Below is a small trained network, with its code and all its weights. Each question gives an input and a target symbol and asks what happens when units are switched off, that is, made to give their printed mean instead of their output.

import numpy as np


def w(rows, s, z=0):
    codes = np.array(rows[::2]) - 128.0
    scale = np.full(codes.shape[1], s)
    scale[-1] = z or s
    return codes * scale


def norm(h):
    return h / np.sqrt((h * h).mean(-1, keepdims=True) + 1e-5)


def f(y):
    return y / 2 * (1 + np.tanh(0.7978845608 * (y + 0.044715 * y**3)))


def softmax(a):
    e = np.exp(a - a.max(-1, keepdims=True))
    return e / e.sum(-1, keepdims=True)


def log_softmax(a):
    a = a - a.max(-1, keepdims=True)
    return a - np.log(np.exp(a).sum(-1, keepdims=True))


def net(x, mask):
    ids = ['αβγδεζμξστω'.index(c) for c in x.split()]
    T = len(ids)
    res = E[ids] + P[:T]
    r = norm(res)
    for j in range(2):
        rows = slice(3 * j, 3 * j + 3)
        q, k, v = (r @ M[0][rows].T for M in (Q, K, V))
        z = softmax(np.where(np.tri(T) > 0, q @ k.T / 3**0.5, -1e9)) @ v
        o = O[0][rows]
        res = res + np.where(mask[j], z, o[:, -1]) @ o[:, :-1]
    y = f(norm(res) @ A[0][:, :-1].T + A[0][:, -1])
    res = res + np.where(mask[2:14], y, B[0][:, -1]) @ B[0][:, :-1]
    return log_softmax(norm(res)[-1] @ U[:, :-1].T + U[:, -1])


Q, K, V, O, A, B = {}, {}, {}, {}, {}, {}
E = w([
[171,231,102,183,164],'α',
[115,254,174,101,108],'β',
[92,243,110,198,139],'γ',
[141,200,61,197,163],'δ',
[28,78,222,126,127],'ε',
[101,51,193,74,142],'ζ',
[170,192,133,247,121],'μ',
[145,52,171,27,146],'ξ',
[143,24,127,116,173],'σ',
[196,225,82,116,156],'τ',
[137,247,110,157,138],'ω',
],0.0072)
P = w([
[104,78,90,135,68],'0',
[139,155,184,122,233],'1',
[213,133,254,171,159],'2',
[191,95,182,205,38],'3',
[78,139,136,121,125],'4',
[79,194,218,98,234],'5',
],0.0063)
Q[0] = w([
[146,185,150,146,245],'h1',
[71,45,114,112,106],'h1',
[40,95,108,50,166],'h1',
[82,2,97,83,96],'h2',
[136,112,88,130,20],'h2',
[56,104,86,54,186],'h2',
],0.013)
K[0] = w([
[132,108,88,147,16],'h1',
[147,145,210,171,193],'h1',
[200,124,190,148,102],'h1',
[165,161,252,153,238],'h2',
[140,158,108,95,224],'h2',
[219,145,202,151,86],'h2',
],0.014)
V[0] = w([
[146,127,61,87,147],'h1',
[108,115,78,184,167],'h1',
[124,174,134,93,56],'h1',
[70,71,139,181,103],'h2',
[6,126,211,133,114],'h2',
[99,163,141,163,119],'h2',
],0.013)
O[0] = w([
[10,152,159,145,152,106],'h1',
[118,164,127,43,120,25],'h1',
[124,54,197,204,47,250],'h1',
[149,146,47,109,117,159],'h2',
[167,58,57,68,78,115],'h2',
[116,135,146,73,51,86],'h2',
],0.012,0.0022)
A[0] = w([
[185,172,114,109,104,35],'n1',
[151,203,62,176,125,17],'n2',
[87,140,197,120,139,152],'n3',
[126,51,95,161,212,34],'n4',
[117,217,57,121,98,176],'n5',
[131,183,151,211,132,171],'n6',
[171,95,106,125,97,109],'n7',
[40,156,139,154,148,66],'n8',
[106,208,121,113,98,179],'n9',
[152,75,150,144,116,124],'n10',
[194,149,147,109,139,227],'n11',
[199,247,75,198,109,1],'n12',
],0.015,0.0053)
B[0] = w([
[95,146,169,179,76,149],'n1',
[169,64,139,41,144,147],'n2',
[173,153,80,89,119,202],'n3',
[28,126,199,159,149,255],'n4',
[212,202,158,234,147,171],'n5',
[104,63,74,45,144,238],'n6',
[63,115,93,135,138,194],'n7',
[194,70,114,150,129,178],'n8',
[45,129,124,148,142,172],'n9',
[113,183,152,151,171,194],'n10',
[98,133,101,157,108,228],'n11',
[198,88,220,10,133,163],'n12',
],0.012,0.0069)
U = w([
[148,149,122,85,145,155],'α',
[160,32,171,198,79,77],'β',
[43,79,129,47,48,47],'γ',
[61,175,83,43,156,46],'δ',
[217,94,87,149,131,254],'ε',
[98,70,9,152,153,108],'ζ',
[92,184,107,163,58,175],'μ',
[40,114,168,178,169,146],'ξ',
[141,198,91,150,191,127],'σ',
[146,17,163,66,188,46],'τ',
[175,144,206,116,104,188],'ω',
],0.012,0.0032)

Each question gives the input, a string of symbols that net reads in full, and the target symbol t.
The units are the heads (3 rows each of Q, K, V and O) and the neurons (one row each of A and B). Each row of codes is followed by its name. A weight is (code - 128) times the scale printed after its matrix; where a second scale follows, it is the last column's (O, A, B and U).
mask holds one flag per unit, heads first, then neurons. A switched-off unit (its flag False) gives its mean, the last column of its rows in O or B, instead of its output. The means were averaged over made-up inputs and are rounded, as every weight is.
A unit's drop is (log p(t) with every unit on - log p(t) with that unit switched off) / (log p(t) with every unit on - log p(t) with every unit switched off).
The circuit of an input: a set's keep is (log p(t) with only the set's units on - log p(t) with every unit switched off) / (log p(t) with every unit on - log p(t) with every unit switched off). Starting from the 12 units with the biggest drops (on a tie, the unit counted first), units are removed one at a time, each time the one whose removal leaves the highest keep (on an exact tie, the one counted first), for as long as the keep stays at least 0.8.
units of the circuit, in order: the units of the circuit, biggest drop first
most important unit: the unit with the biggest drop
k most important neurons: the k neurons with the biggest drops, biggest first
which heads matter: for each layer, one digit per head in row order, 1 if its drop is at least 0.15 and else 0, layers parted by /
input γ ξ δ, target μ: which heads matter	01
input ξ ζ ξ ζ ζ γ, target τ: which heads matter	00
input ξ ξ ζ ζ, target ξ: which heads matter	00
input α δ ξ τ, target δ: most important unit	h2
input τ ζ ξ σ, target ζ: which heads matter	11
input ξ μ β τ τ, target τ: which heads matter	00
input ω ξ ω γ, target γ: units of the circuit, in order	[n6 h2]
input β ξ ξ σ ξ β, target β: which heads matter	10
input ζ ξ τ τ ζ, target τ: which heads matter	01
input ξ σ ξ ξ, target σ: which heads matter	10
input ξ τ τ μ μ τ, target τ: which heads matter	00
input ξ γ ω ζ β β, target τ: units of the circuit, in order	[h2 n12]
input ζ ξ ζ, target ζ: which heads matter	01
input ζ τ γ γ ξ ζ, target γ: 2 most important neurons	[n5 n7]
input β ξ μ, target β: which heads matter	10
input γ ε ξ ξ, target ε: units of the circuit, in order	[h1]
input ζ ξ β γ γ, target ε: units of the circuit, in order	[h2 n5]
input ξ ζ μ ζ ξ, target μ: 3 most important neurons	[n6 n1 n4]
input ξ ξ ω ζ ξ, target ω: 2 most important neurons	[n6 n4]
input ξ ζ ξ ε, target ζ: units of the circuit, in order	[h2 h1]
input β ζ ζ γ ω, target β: units of the circuit, in order	[h1]
input ζ ξ ξ ζ ξ ξ, target ζ: which heads matter	01
input γ τ ω ξ δ β, target μ: which heads matter	01
input ω ξ ξ β, target γ: 2 most important neurons	[n5 n6]
input ζ ε ε τ ζ, target ε: which heads matter	11
input γ ξ ξ, target γ: 2 most important neurons	[n5 n7]
input β μ ω ξ ζ, target ω: 3 most important neurons	[n6 n7 n9]
